Below is a small trained network, with its code and all its weights. Each question gives an input and a class and asks what happens when units are switched off, that is, made to give their printed mean instead of their output.

import numpy as np


def w(rows, s, z=0):
    codes = np.array(rows[::2]) - 128.0
    scale = np.full(codes.shape[1], s)
    scale[-1] = z or s
    return codes * scale


def f(y):
    return y / 2 * (1 + np.tanh(0.7978845608 * (y + 0.044715 * y**3)))


def log_softmax(a):
    a = a - a.max(-1, keepdims=True)
    return a - np.log(np.exp(a).sum(-1, keepdims=True))


def net(x, mask):
    res = np.array(x, float).reshape(1, 4) / 4 @ E
    y = f(res @ A[0][:, :-1].T + A[0][:, -1])
    res = res + np.where(mask, y, B[0][:, -1]) @ B[0][:, :-1]
    return log_softmax(res[-1] @ U[:, :-1].T + U[:, -1])


A, B = {}, {}
E = w([
[188,184,68,222],'x0',
[151,150,233,197],'x1',
[130,128,128,128],'x2',
[1,218,112,150],'x3',
],0.0052)
A[0] = w([
[185,192,69,168,92],'neuron 1',
[212,64,121,116,94],'neuron 2',
[131,134,130,117,115],'neuron 3',
[131,139,160,147,190],'neuron 4',
[74,86,206,41,91],'neuron 5',
[121,113,18,78,74],'neuron 6',
[113,98,21,93,107],'neuron 7',
[134,136,247,195,91],'neuron 8',
[114,141,115,138,54],'neuron 9',
[74,181,123,130,122],'neuron 10',
[164,148,61,209,94],'neuron 11',
[66,182,117,134,98],'neuron 12',
[45,176,114,161,93],'neuron 13',
[133,125,117,129,254],'neuron 14',
[211,119,139,92,85],'neuron 15',
],0.012,0.0074)
B[0] = w([
[101,114,74,184,170],'neuron 1',
[180,56,129,92,193],'neuron 2',
[132,129,124,130,121],'neuron 3',
[101,148,130,92,190],'neuron 4',
[112,120,4,196,187],'neuron 5',
[182,200,120,115,163],'neuron 6',
[177,194,124,107,174],'neuron 7',
[218,212,103,107,193],'neuron 8',
[171,119,123,156,106],'neuron 9',
[154,82,134,103,166],'neuron 10',
[104,116,60,176,176],'neuron 11',
[171,77,127,107,162],'neuron 12',
[181,63,135,100,176],'neuron 13',
[54,117,125,57,255],'neuron 14',
[164,84,132,115,160],'neuron 15',
],0.039,0.0061)
U = w([
[154,61,155,121,106],'0',
[88,130,83,201,92],'1',
[160,212,156,128,102],'2',
[99,128,137,112,255],'3',
[48,137,222,152,100],'4',
[133,126,221,255,75],'5',
],0.0095,0.0064)

Each question gives the input, the list of numbers given to net, and the class t.
The units are the neurons (one row each of A and B). Each row of codes is followed by its name. A weight is (code - 128) times the scale printed after its matrix; where a second scale follows, it is the last column's (A, B and U).
mask holds one flag per neuron, in row order. A switched-off neuron (its flag False) gives its mean, the last column of its row in B, instead of its output. The means were averaged over made-up inputs and are rounded, as every weight is.
A unit's drop is (log p(t) with every unit on - log p(t) with that unit switched off) / (log p(t) with every unit on - log p(t) with every unit switched off).
The circuit of an input: a set's keep is (log p(t) with only the set's units on - log p(t) with every unit switched off) / (log p(t) with every unit on - log p(t) with every unit switched off). Starting from the 12 units with the biggest drops (on a tie, the unit counted first), units are removed one at a time, each time the one whose removal leaves the highest keep (on an exact tie, the one counted first), for as long as the keep stays at least 0.8.
units of the circuit, in order: the units of the circuit, biggest drop first
top k neurons: the k neurons with the biggest drops, biggest first
drop when u is switched off: that unit's drop, to one decimal
input [8,6,-1,3], class 1: top 2 neurons : (neuron 11; neuron 1)
input [-2,4,-2,7], class 0: units of the circuit, in order : (neuron 13)
input [-6,2,-6,4], class 1: top 2 neurons : (neuron 5; neuron 2)
input [-1,-2,-2,5], class 0: top 3 neurons : (neuron 13; neuron 12; neuron 10)
input [-2,8,-3,6], class 2: top 2 neurons : (neuron 8; neuron 2)
input [0,-7,-4,8], class 0: top 3 neurons : (neuron 13; neuron 12; neuron 10)
input [-6,6,3,5], class 1: top 3 neurons : (neuron 5; neuron 2; neuron 7)
input [6,0,1,-3], class 1: top 2 neurons : (neuron 11; neuron 1)
input [5,2,4,1], class 1: top 3 neurons : (neuron 11; neuron 1; neuron 2)
input [-5,-6,-2,-2], class 2: units of the circuit, in order : (neuron 7; neuron 6)
input [-6,7,-6,0], class 2: top 3 neurons : (neuron 8; neuron 11; neuron 1)
input [3,-2,1,5], class 0: units of the circuit, in order : (neuron 13; neuron 12)
input [7,7,5,4], class 1: top 4 neurons : (neuron 11; neuron 1; neuron 7; neuron 6)
input [-8,8,7,-2], class 1: top 3 neurons : (neuron 5; neuron 7; neuron 6)
input [8,-4,7,6], class 1: units of the circuit, in order : (neuron 11)
input [7,8,-6,1], class 2: drop when neuron 8 is switched off : 6.1
input [-5,5,3,6], class 0: drop when neuron 6 is switched off : 0.1
input [0,7,6,-4], class 2: drop when neuron 11 is switched off : 0.0
